Below is a small trained network, with its code and all its weights. Each question gives an input and a class and asks what happens when units are switched off, that is, made to give their printed mean instead of their output.

import numpy as np


def w(rows, s, z=0):
    codes = np.array(rows[::2]) - 128.0
    scale = np.full(codes.shape[1], s)
    scale[-1] = z or s
    return codes * scale


def norm(h):
    return h / np.sqrt((h * h).mean(-1, keepdims=True) + 1e-5)


def f(y):
    return y / 2 * (1 + np.tanh(0.7978845608 * (y + 0.044715 * y**3)))


def log_softmax(a):
    a = a - a.max(-1, keepdims=True)
    return a - np.log(np.exp(a).sum(-1, keepdims=True))


def net(x, mask):
    res = np.array(x, float).reshape(1, 7) / 4 @ E
    u = 0
    for l in range(3):
        y = f(norm(res) @ A[l][:, :-1].T + A[l][:, -1])
        res = res + np.where(mask[u : u + 7], y, B[l][:, -1]) @ B[l][:, :-1]
        u += 7
    return log_softmax(norm(res)[-1] @ U[:, :-1].T + U[:, -1])


A, B = {}, {}
E = w([
[136,109,44,178,134],'x0',
[105,207,102,192,2],'x1',
[104,73,114,149,166],'x2',
[123,109,150,207,59],'x3',
[72,110,115,43,127],'x4',
[140,75,154,134,80],'x5',
[45,170,154,138,186],'x6',
],0.0077)
A[0] = w([
[131,129,118,109,127,5],'L0N1',
[156,86,153,107,175,123],'L0N2',
[191,92,152,186,106,6],'L0N3',
[249,154,231,61,128,54],'L0N4',
[108,179,164,94,123,103],'L0N5',
[176,94,80,121,204,50],'L0N6',
[100,30,138,65,78,27],'L0N7',
],0.012,0.0029)
B[0] = w([
[145,90,142,157,144,102],'L0N1',
[154,186,61,111,84,216],'L0N2',
[133,48,181,196,117,186],'L0N3',
[224,171,190,54,122,254],'L0N4',
[79,130,179,153,175,177],'L0N5',
[92,106,112,146,248,211],'L0N6',
[69,72,108,76,74,217],'L0N7',
],0.014,0.0043)
A[1] = w([
[193,71,156,139,99,114],'L1N1',
[184,62,174,235,135,97],'L1N2',
[79,52,144,74,109,17],'L1N3',
[139,208,57,181,71,77],'L1N4',
[107,136,160,112,61,86],'L1N5',
[168,95,50,133,252,46],'L1N6',
[192,48,147,209,83,2],'L1N7',
],0.013,0.003)
B[1] = w([
[104,192,114,135,120,193],'L1N1',
[151,173,19,166,29,219],'L1N2',
[101,103,76,101,45,185],'L1N3',
[63,63,246,175,55,201],'L1N4',
[156,109,95,129,225,184],'L1N5',
[199,1,153,222,207,255],'L1N6',
[185,210,26,168,110,213],'L1N7',
],0.017,0.0057)
A[2] = w([
[11,224,96,147,206,77],'L2N1',
[54,59,65,208,133,192],'L2N2',
[93,24,67,35,56,4],'L2N3',
[135,90,51,94,62,170],'L2N4',
[209,171,192,54,144,56],'L2N5',
[162,154,160,85,88,121],'L2N6',
[137,41,115,146,194,51],'L2N7',
],0.011,0.0028)
B[2] = w([
[80,201,135,232,232,161],'L2N1',
[159,108,207,42,97,253],'L2N2',
[4,117,40,96,166,216],'L2N3',
[114,150,70,148,172,218],'L2N4',
[167,172,155,28,86,191],'L2N5',
[160,122,144,82,180,161],'L2N6',
[170,78,110,171,152,201],'L2N7',
],0.017,0.0062)
U = w([
[203,9,107,138,215,194],'0',
[49,70,21,70,151,107],'1',
[73,92,200,149,67,65],'2',
[204,172,158,29,150,193],'3',
[183,158,39,167,59,210],'4',
[74,175,164,159,210,2],'5',
],0.015,0.0023)

Each question gives the input, the list of numbers given to net, and the class t.
The units are the neurons (one row each of A and B). Each row of codes is followed by its name. A weight is (code - 128) times the scale printed after its matrix; where a second scale follows, it is the last column's (A, B and U).
mask holds one flag per neuron, layer by layer. A switched-off neuron (its flag False) gives its mean, the last column of its row in B, instead of its output. The means were averaged over made-up inputs and are rounded, as every weight is.
A unit's drop is (log p(t) with every unit on - log p(t) with that unit switched off) / (log p(t) with every unit on - log p(t) with every unit switched off).
The circuit of an input: a set's keep is (log p(t) with only the set's units on - log p(t) with every unit switched off) / (log p(t) with every unit on - log p(t) with every unit switched off). Starting from the 12 units with the biggest drops (on a tie, the unit counted first), units are removed one at a time, each time the one whose removal leaves the highest keep (on an exact tie, the one counted first), for as long as the keep stays at least 0.8.
units of the circuit, in order: the units of the circuit, biggest drop first
top k neurons: the k neurons with the biggest drops, biggest first
top k neurons in layer l: the k neurons of layer l with the biggest drops, biggest first
drop when u is switched off: that unit's drop, to one decimal
input [-8,2,-5,1,-8,-7,2], class 3: units of the circuit, in order : (L0N4)
input [-7,3,-6,6,4,8,5], class 1: units of the circuit, in order : (L1N7 L2N2 L1N4)
input [-4,-3,-4,4,5,-6,4], class 5: top 2 neurons : (L2N1 L0N5)
input [-3,2,-3,8,6,3,7], class 5: units of the circuit, in order : (L1N6 L2N1 L1N5)
input [-2,5,6,-2,-6,5,7], class 2: units of the circuit, in order : (L1N4 L0N6)
input [-6,8,-4,-8,6,-7,-1], class 5: units of the circuit, in order : (L2N1 L0N5)
input [7,-8,4,8,-8,1,-3], class 4: top 2 neurons in layer 1 : (L1N2 L1N7)
input [-6,-6,1,8,5,-6,-3], class 1: top 2 neurons : (L0N7 L2N3)
input [3,7,7,-2,6,0,8], class 5: top 2 neurons : (L2N1 L1N6)
input [-3,-3,-1,4,-3,-4,-8], class 4: top 4 neurons : (L0N3 L1N2 L1N7 L2N2)
input [-4,3,8,-3,-2,4,-4], class 4: top 2 neurons : (L0N3 L1N7)
input [-2,5,1,-8,-6,-6,2], class 5: top 4 neurons : (L0N5 L0N2 L1N6 L0N6)
input [0,8,7,4,7,-6,5], class 2: top 2 neurons : (L1N4 L0N6)
input [-6,7,-4,-3,7,1,-8], class 3: units of the circuit, in order : (L1N2)
input [-3,5,-7,5,-3,-1,7], class 2: top 2 neurons in layer 0 : (L0N6 L0N4)
input [2,-2,-8,-7,0,3,4], class 3: top 2 neurons : (L0N4 L2N5)
input [0,5,-7,-3,3,-6,-3], class 2: top 2 neurons in layer 0 : (L0N4 L0N6)
input [-8,-5,3,2,7,6,-8], class 1: drop when L2N3 is switched off : 0.2
input [-4,-7,-1,6,2,-1,0], class 3: drop when L0N4 is switched off : 1.2
input [-2,4,-6,1,3,-2,-4], class 3: drop when L1N6 is switched off : 0.3
input [4,7,7,-8,-1,4,5], class 2: top neuron in layer 1 : (L1N4)
